Below are the code and all the weights of a small trained network. Each question names an input and a class and asks about switching units off, where a switched-off unit gives its printed mean instead of its output.

import numpy as np


def w(rows, s, z=0):
    codes = np.array(rows[::2]) - 128.0
    scale = np.full(codes.shape[1], s)
    scale[-1] = z or s
    return codes * scale


def f(y):
    return y / 2 * (1 + np.tanh(0.7978845608 * (y + 0.044715 * y**3)))


def log_softmax(a):
    a = a - a.max(-1, keepdims=True)
    return a - np.log(np.exp(a).sum(-1, keepdims=True))


def net(x, mask):
    res = np.array(x, float).reshape(1, 7) / 4 @ E
    y = f(res @ A[0][:, :-1].T + A[0][:, -1])
    res = res + np.where(mask, y, B[0][:, -1]) @ B[0][:, :-1]
    return log_softmax(res[-1] @ U[:, :-1].T + U[:, -1])


A, B = {}, {}
E = w([
[125,144,156,101,114,126],'x0',
[122,123,125,130,139,126],'x1',
[165,252,184,214,240,254],'x2',
[229,36,232,223,143,66],'x3',
[2,163,225,211,4,122],'x4',
[132,133,130,123,122,127],'x5',
[118,104,110,141,148,139],'x6',
],0.0048)
A[0] = w([
[64,135,44,76,80,202,10],'n0',
[170,211,160,182,192,210,38],'n1',
[230,77,173,205,119,77,31],'n2',
[39,172,18,98,88,222,105],'n3',
[217,77,223,184,138,76,18],'n4',
[198,90,109,45,193,184,253],'n5',
[19,224,146,179,41,118,82],'n6',
[195,192,135,222,158,244,53],'n7',
[63,230,31,58,108,181,68],'n8',
[157,226,158,199,194,200,36],'n9',
[107,83,235,103,158,143,142],'n10',
[142,202,188,146,179,194,47],'n11',
[124,29,62,94,61,31,42],'n12',
[186,59,219,214,128,73,70],'n13',
[221,64,227,212,101,101,80],'n14',
[231,162,98,23,206,76,125],'n15',
[214,101,166,226,138,41,89],'n16',
[193,80,207,199,173,42,27],'n17',
[14,135,253,204,20,168,199],'n18',
],0.0055,0.0043)
B[0] = w([
[30,159,104,10,87,140,132],'n0',
[58,30,144,84,69,19,163],'n1',
[42,166,71,16,145,180,154],'n2',
[154,175,78,21,225,158,175],'n3',
[19,130,29,15,230,221,155],'n4',
[208,51,74,236,140,62,234],'n5',
[176,14,36,128,109,191,176],'n6',
[67,23,167,51,64,3,171],'n7',
[87,138,26,34,201,214,169],'n8',
[55,5,213,42,72,14,166],'n9',
[140,135,85,140,194,123,145],'n10',
[26,24,127,56,63,40,147],'n11',
[33,77,238,69,74,2,182],'n12',
[71,148,70,68,225,232,176],'n13',
[91,154,55,59,246,192,184],'n14',
[172,59,18,154,52,180,189],'n15',
[111,128,38,57,172,180,173],'n16',
[43,156,63,13,169,209,157],'n17',
[254,22,45,198,97,152,254],'n18',
],0.0059,0.0055)
U = w([
[62,191,85,48,189,216,84],'0',
[31,62,189,66,44,12,50],'1',
[180,107,121,168,139,135,239],'2',
[227,71,63,198,97,155,76],'3',
[148,138,129,168,152,133,247],'4',
[155,144,129,153,135,124,237],'5',
[131,144,139,150,127,136,215],'6',
[100,253,247,228,125,156,1],'7',
],0.0062,0.0054)

Each question gives the input, the list of numbers given to net, and the class t.
The units are the neurons (one row each of A and B). Each row of codes is followed by its name. A weight is (code - 128) times the scale printed after its matrix; where a second scale follows, it is the last column's (A, B and U).
mask holds one flag per neuron, in row order. A switched-off neuron (its flag False) gives its mean, the last column of its row in B, instead of its output. The means were averaged over made-up inputs and are rounded, as every weight is.
A unit's drop is (log p(t) with every unit on - log p(t) with that unit switched off) / (log p(t) with every unit on - log p(t) with every unit switched off).
The circuit of an input: a set's keep is (log p(t) with only the set's units on - log p(t) with every unit switched off) / (log p(t) with every unit on - log p(t) with every unit switched off). Starting from the 12 units with the biggest drops (on a tie, the unit counted first), units are removed one at a time, each time the one whose removal leaves the highest keep (on an exact tie, the one counted first), for as long as the keep stays at least 0.8.
units of the circuit, in order: the units of the circuit, biggest drop first
k most important neurons: the k neurons with the biggest drops, biggest first
drop when u is switched off: that unit's drop, to one decimal
input [4,-3,-2,3,8,3,6], class 3: units of the circuit, in order -> (n18)
input [1,7,8,-3,5,-4,8], class 1: units of the circuit, in order -> (n9 n7)
input [2,2,-6,-8,4,-4,5], class 0: 2 most important neurons -> (n3 n8)
input [2,-5,6,5,0,5,4], class 1: 3 most important neurons -> (n7 n9 n1)
input [-2,1,-8,-1,-4,1,7], class 1: 2 most important neurons -> (n12 n18)
input [7,-4,0,-6,-8,-7,6], class 3: 2 most important neurons -> (n5 n15)
input [-4,-3,-8,3,-7,-6,-1], class 1: 2 most important neurons -> (n12 n18)
input [1,1,-6,7,6,-5,7], class 0: 2 most important neurons -> (n13 n14)
input [6,2,7,-2,8,-7,0], class 3: 3 most important neurons -> (n18 n6 n12)
input [2,0,7,3,8,0,-3], class 3: 3 most important neurons -> (n18 n6 n12)
input [5,-4,5,-6,-8,-8,8], class 3: 2 most important neurons -> (n5 n15)
input [-4,3,-3,-1,8,0,5], class 3: 2 most important neurons -> (n18 n6)
input [-2,0,-7,-2,8,7,-1], class 3: drop when n18 is switched off -> 1.0
input [2,-6,-8,8,-2,-8,-3], class 0: drop when n0 is switched off -> 0.0
input [5,4,-2,6,-4,-3,-1], class 0: drop when n13 is switched off -> 0.1
input [7,0,-5,-5,7,-5,7], class 2: most important neuron -> (n18)
